Below are the code and all the weights of a small trained network. Each question names an input and a target symbol and asks about switching units off, where a switched-off unit gives its printed mean instead of its output.

import numpy as np


def w(rows, s, z=0):
    codes = np.array(rows[::2]) - 128.0
    scale = np.full(codes.shape[1], s)
    scale[-1] = z or s
    return codes * scale


def f(y):
    return np.maximum(y, 0)


def softmax(a):
    e = np.exp(a - a.max(-1, keepdims=True))
    return e / e.sum(-1, keepdims=True)


def log_softmax(a):
    a = a - a.max(-1, keepdims=True)
    return a - np.log(np.exp(a).sum(-1, keepdims=True))


def net(x, mask):
    ids = ['αηλμστω'.index(c) for c in x.split()]
    T = len(ids)
    res = E[ids] + P[:T]
    u = 0
    for l in range(3):
        r = res
        for j in range(2):
            rows = slice(2 * j, 2 * j + 2)
            q, k, v = (r @ M[l][rows].T for M in (Q, K, V))
            z = softmax(np.where(np.tri(T) > 0, q @ k.T / 2**0.5, -1e9)) @ v
            o = O[l][rows]
            res = res + np.where(mask[u + j], z, o[:, -1]) @ o[:, :-1]
        u += 2
        y = f(res @ A[l][:, :-1].T + A[l][:, -1])
        res = res + np.where(mask[u : u + 4], y, B[l][:, -1]) @ B[l][:, :-1]
        u += 4
    return log_softmax(res[-1] @ U[:, :-1].T + U[:, -1])


Q, K, V, O, A, B = {}, {}, {}, {}, {}, {}
E = w([
[15,152,90,108],'α',
[2,125,47,104],'η',
[171,172,144,136],'λ',
[92,116,76,104],'μ',
[196,194,88,151],'σ',
[108,211,147,163],'τ',
[197,162,169,85],'ω',
],0.0081)
P = w([
[129,107,87,111],'0',
[133,165,175,136],'1',
[118,77,184,164],'2',
[201,179,56,50],'3',
[75,195,2,27],'4',
[70,80,156,165],'5',
],0.017)
Q[0] = w([
[159,139,100,31],'L0H0',
[139,157,145,27],'L0H0',
[94,146,110,251],'L0H1',
[184,195,156,178],'L0H1',
],0.015)
K[0] = w([
[86,241,142,136],'L0H0',
[61,176,217,112],'L0H0',
[30,68,2,125],'L0H1',
[127,72,141,5],'L0H1',
],0.01)
V[0] = w([
[161,111,63,77],'L0H0',
[58,174,132,152],'L0H0',
[136,101,145,91],'L0H1',
[124,64,164,10],'L0H1',
],0.011)
O[0] = w([
[222,55,133,103,245],'L0H0',
[57,137,54,172,254],'L0H0',
[132,124,190,36,101],'L0H1',
[1,110,211,6,156],'L0H1',
],0.0086,0.0022)
A[0] = w([
[150,63,135,54,2],'L0N0',
[150,1,236,223,155],'L0N1',
[174,155,134,88,91],'L0N2',
[14,158,130,93,172],'L0N3',
],0.0096,0.0086)
B[0] = w([
[124,14,189,41,132],'L0N0',
[1,188,188,97,204],'L0N1',
[113,25,78,170,141],'L0N2',
[193,152,182,117,254],'L0N3',
],0.0082,0.0093)
Q[1] = w([
[218,112,77,126],'L1H0',
[90,14,82,254],'L1H0',
[173,214,212,201],'L1H1',
[72,131,79,64],'L1H1',
],0.0092)
K[1] = w([
[153,226,113,254],'L1H0',
[233,85,197,7],'L1H0',
[79,140,45,112],'L1H1',
[227,212,217,141],'L1H1',
],0.008)
V[1] = w([
[121,158,107,58],'L1H0',
[150,49,134,74],'L1H0',
[163,112,175,175],'L1H1',
[62,2,50,73],'L1H1',
],0.0085)
O[1] = w([
[90,102,161,152,252],'L1H0',
[211,132,94,184,186],'L1H0',
[254,164,138,80,80],'L1H1',
[3,27,36,70,93],'L1H1',
],0.0074,0.0032)
A[1] = w([
[118,50,145,146,254],'L1N0',
[159,74,8,176,102],'L1N1',
[174,23,94,169,164],'L1N2',
[2,96,203,157,23],'L1N3',
],0.0059,0.008)
B[1] = w([
[194,164,229,172,254],'L1N0',
[102,130,112,166,166],'L1N1',
[118,94,167,190,166],'L1N2',
[254,158,102,162,210],'L1N3',
],0.0093,0.0069)
Q[2] = w([
[146,64,143,231],'L2H0',
[153,124,39,2],'L2H0',
[170,67,56,227],'L2H1',
[144,142,252,202],'L2H1',
],0.0083)
K[2] = w([
[86,13,109,158],'L2H0',
[181,220,88,143],'L2H0',
[141,25,113,107],'L2H1',
[84,69,136,255],'L2H1',
],0.0093)
V[2] = w([
[151,64,79,75],'L2H0',
[5,109,120,105],'L2H0',
[186,105,216,172],'L2H1',
[159,102,65,176],'L2H1',
],0.015)
O[2] = w([
[186,121,100,11,127],'L2H0',
[43,217,135,91,94],'L2H0',
[207,123,105,173,254],'L2H1',
[133,230,86,194,168],'L2H1',
],0.012,0.0086)
A[2] = w([
[194,62,119,157,57],'L2N0',
[177,222,123,118,2],'L2N1',
[124,247,60,179,131],'L2N2',
[134,127,34,60,176],'L2N3',
],0.012,0.0058)
B[2] = w([
[68,162,147,66,250],'L2N0',
[83,138,58,121,199],'L2N1',
[121,6,136,87,242],'L2N2',
[126,219,95,79,156],'L2N3',
],0.011,0.021)
U = w([
[51,211,191,179,158],'α',
[12,157,154,66,29],'η',
[184,211,165,139,212],'λ',
[175,254,54,99,150],'μ',
[162,95,35,81,42],'σ',
[122,87,159,156,138],'τ',
[174,123,223,36,1],'ω',
],0.0098,0.009)

Each question gives the input, a string of symbols that net reads in full, and the target symbol t.
The units are the heads (2 rows each of Q, K, V and O) and the neurons (one row each of A and B). Each row of codes is followed by its name. A weight is (code - 128) times the scale printed after its matrix; where a second scale follows, it is the last column's (O, A, B and U).
mask holds one flag per unit, layer by layer, with each layer's heads first. A switched-off unit (its flag False) gives its mean, the last column of its rows in O or B, instead of its output. The means were averaged over made-up inputs and are rounded, as every weight is.
A unit's drop is (log p(t) with every unit on - log p(t) with that unit switched off) / (log p(t) with every unit on - log p(t) with every unit switched off).
The circuit of an input: a set's keep is (log p(t) with only the set's units on - log p(t) with every unit switched off) / (log p(t) with every unit on - log p(t) with every unit switched off). Starting from the 12 units with the biggest drops (on a tie, the unit counted first), units are removed one at a time, each time the one whose removal leaves the highest keep (on an exact tie, the one counted first), for as long as the keep stays at least 0.8.
units of the circuit, in order: the units of the circuit, biggest drop first
top k neurons: the k neurons with the biggest drops, biggest first
top k neurons in layer l: the k neurons of layer l with the biggest drops, biggest first
input η η μ, target η: units of the circuit, in order => L1H1; L2H0
input ω λ λ η, target λ: top 3 neurons => L2N2; L0N3; L1N3
input η ω τ μ σ, target ω: top 3 neurons in layer 2 => L2N0; L2N1; L2N3
input λ μ η λ μ α, target ω: top 3 neurons => L1N3; L2N0; L0N3
input σ ω μ η, target ω: units of the circuit, in order => L2H0; L1H1; L2N0
input η η η σ, target σ: top 4 neurons => L0N1; L1N0; L2N0; L0N2
input η τ μ η μ ω, target η: units of the circuit, in order => L1H1
input η ω ω η, target ω: top 2 neurons => L2N0; L0N1
input α σ η η η τ, target λ: units of the circuit, in order => L2H1; L2N2
input η μ σ μ λ ω, target η: units of the circuit, in order => L2H0; L1H1
input α μ σ μ ω μ, target λ: units of the circuit, in order => L2N2; L2H1
input ω η ω, target μ: top 2 neurons => L0N3; L1N3
input μ τ ω η ω ω, target σ: top 2 neurons => L0N3; L1N0
input λ ω η ω μ λ, target ω: top 3 neurons => L1N3; L2N0; L0N3
input λ η η μ η σ, target ω: top 2 neurons => L1N3; L0N3
input τ σ η, target α: units of the circuit, in order => L2H0
input τ μ η τ η α, target α: top 2 neurons => L2N2; L2N0
input μ α η λ τ, target α: top 4 neurons => L0N3; L2N2; L1N3; L2N0
input μ η σ η η ω, target σ: top 2 neurons => L1N0; L1N2
input τ η μ λ τ η, target α: units of the circuit, in order => L2H0; L2N2; L2H1
input τ η μ, target α: units of the circuit, in order => L2H0; L2N2
input α η η α η η, target λ: units of the circuit, in order => L2H1; L2N2; L1N0
input σ η η η μ μ, target τ: top neuron => L1N3
input τ τ σ τ, target τ: units of the circuit, in order => L2H0; L0H0; L2N2
input η η σ σ μ τ, target η: top 3 neurons => L1N2; L0N1; L1N1
input η η σ, target η: units of the circuit, in order => L1H1; L2H0
